Below is a small trained network, with its code and all its weights. Each question gives an input and a class and asks what happens when units are switched off, that is, made to give their printed mean instead of their output.

import numpy as np


def w(rows, s, z=0):
    codes = np.array(rows[::2]) - 128.0
    scale = np.full(codes.shape[1], s)
    scale[-1] = z or s
    return codes * scale


def f(y):
    return y / 2 * (1 + np.tanh(0.7978845608 * (y + 0.044715 * y**3)))


def log_softmax(a):
    a = a - a.max(-1, keepdims=True)
    return a - np.log(np.exp(a).sum(-1, keepdims=True))


def net(x, mask):
    res = np.array(x, float).reshape(1, 7) / 4 @ E
    y = f(res @ A[0][:, :-1].T + A[0][:, -1])
    res = res + np.where(mask, y, B[0][:, -1]) @ B[0][:, :-1]
    return log_softmax(res[-1] @ U[:, :-1].T + U[:, -1])


A, B = {}, {}
E = w([
[127,129,128,129],'x0',
[164,9,133,109],'x1',
[129,129,129,130],'x2',
[174,173,250,123],'x3',
[127,128,127,130],'x4',
[18,107,205,137],'x5',
[129,128,130,129],'x6',
],0.012)
A[0] = w([
[123,131,125,126,109],'neuron 0',
[64,115,54,127,185],'neuron 1',
[138,4,83,127,140],'neuron 2',
[8,135,36,131,29],'neuron 3',
[126,131,130,122,114],'neuron 4',
[94,113,144,116,163],'neuron 5',
[136,99,96,122,106],'neuron 6',
[123,109,170,124,93],'neuron 7',
[209,182,105,120,71],'neuron 8',
[147,162,49,128,83],'neuron 9',
[88,25,184,119,77],'neuron 10',
[102,133,223,127,82],'neuron 11',
[200,128,195,133,71],'neuron 12',
[157,27,175,117,161],'neuron 13',
[45,73,153,129,5],'neuron 14',
],0.02,0.015)
B[0] = w([
[125,127,128,106,123],'neuron 0',
[154,150,43,111,229],'neuron 1',
[129,37,180,151,253],'neuron 2',
[111,223,189,139,199],'neuron 3',
[124,128,130,113,124],'neuron 4',
[133,131,164,134,172],'neuron 5',
[115,86,132,101,158],'neuron 6',
[148,117,167,141,150],'neuron 7',
[111,199,151,139,191],'neuron 8',
[129,70,79,113,184],'neuron 9',
[116,210,147,126,210],'neuron 10',
[128,48,223,144,195],'neuron 11',
[124,194,42,109,181],'neuron 12',
[125,172,54,118,235],'neuron 13',
[146,124,2,106,172],'neuron 14',
],0.037,0.019)
U = w([
[188,145,2,91,37],'0',
[156,209,137,145,253],'1',
[182,40,143,143,90],'2',
],0.0091,0.0034)

Each question gives the input, the list of numbers given to net, and the class t.
The units are the neurons (one row each of A and B). Each row of codes is followed by its name. A weight is (code - 128) times the scale printed after its matrix; where a second scale follows, it is the last column's (A, B and U).
mask holds one flag per neuron, in row order. A switched-off neuron (its flag False) gives its mean, the last column of its row in B, instead of its output. The means were averaged over made-up inputs and are rounded, as every weight is.
A unit's drop is (log p(t) with every unit on - log p(t) with that unit switched off) / (log p(t) with every unit on - log p(t) with every unit switched off).
The circuit of an input: a set's keep is (log p(t) with only the set's units on - log p(t) with every unit switched off) / (log p(t) with every unit on - log p(t) with every unit switched off). Starting from the 12 units with the biggest drops (on a tie, the unit counted first), units are removed one at a time, each time the one whose removal leaves the highest keep (on an exact tie, the one counted first), for as long as the keep stays at least 0.8.
circuit, biggest first: the units of the circuit, biggest drop first
unit that matters most: the unit with the biggest drop
top k neurons: the k neurons with the biggest drops, biggest first
drop when u is switched off: that unit's drop, to one decimal
input [6,0,-6,-8,7,1,-7], class 1: top 4 neurons -> neuron 3; neuron 13; neuron 14; neuron 12
input [-2,6,4,-6,7,-6,-4], class 2: circuit, biggest first -> neuron 2
input [-7,-1,2,2,5,6,8], class 2: top 2 neurons -> neuron 11; neuron 3
input [6,-1,-7,-3,7,6,-1], class 1: top 2 neurons -> neuron 3; neuron 13
input [0,8,3,4,-6,5,-7], class 1: top 3 neurons -> neuron 10; neuron 11; neuron 1
input [-3,-3,1,-4,3,2,6], class 1: top 2 neurons -> neuron 3; neuron 14
input [-8,0,3,2,6,6,5], class 2: top 2 neurons -> neuron 11; neuron 3
input [-4,2,0,-6,7,-8,-7], class 2: top 2 neurons -> neuron 2; neuron 13
input [-1,-2,4,2,-3,-4,7], class 1: top 4 neurons -> neuron 1; neuron 13; neuron 14; neuron 8
input [6,3,-8,2,-8,3,3], class 1: top 3 neurons -> neuron 10; neuron 1; neuron 2
input [-1,-6,7,1,5,-4,-7], class 1: top 3 neurons -> neuron 1; neuron 8; neuron 14
input [-3,-1,-3,5,8,-7,-4], class 1: top 4 neurons -> neuron 8; neuron 1; neuron 13; neuron 14
input [-6,7,4,-1,8,-1,-7], class 2: drop when neuron 2 is switched off -> 2.4
input [-2,-3,-5,-6,8,4,-2], class 1: unit that matters most -> neuron 3
input [1,-3,4,2,-3,-3,2], class 1: drop when neuron 8 is switched off -> 0.1
input [-8,7,7,-6,7,-5,-1], class 2: drop when neuron 2 is switched off -> 2.6
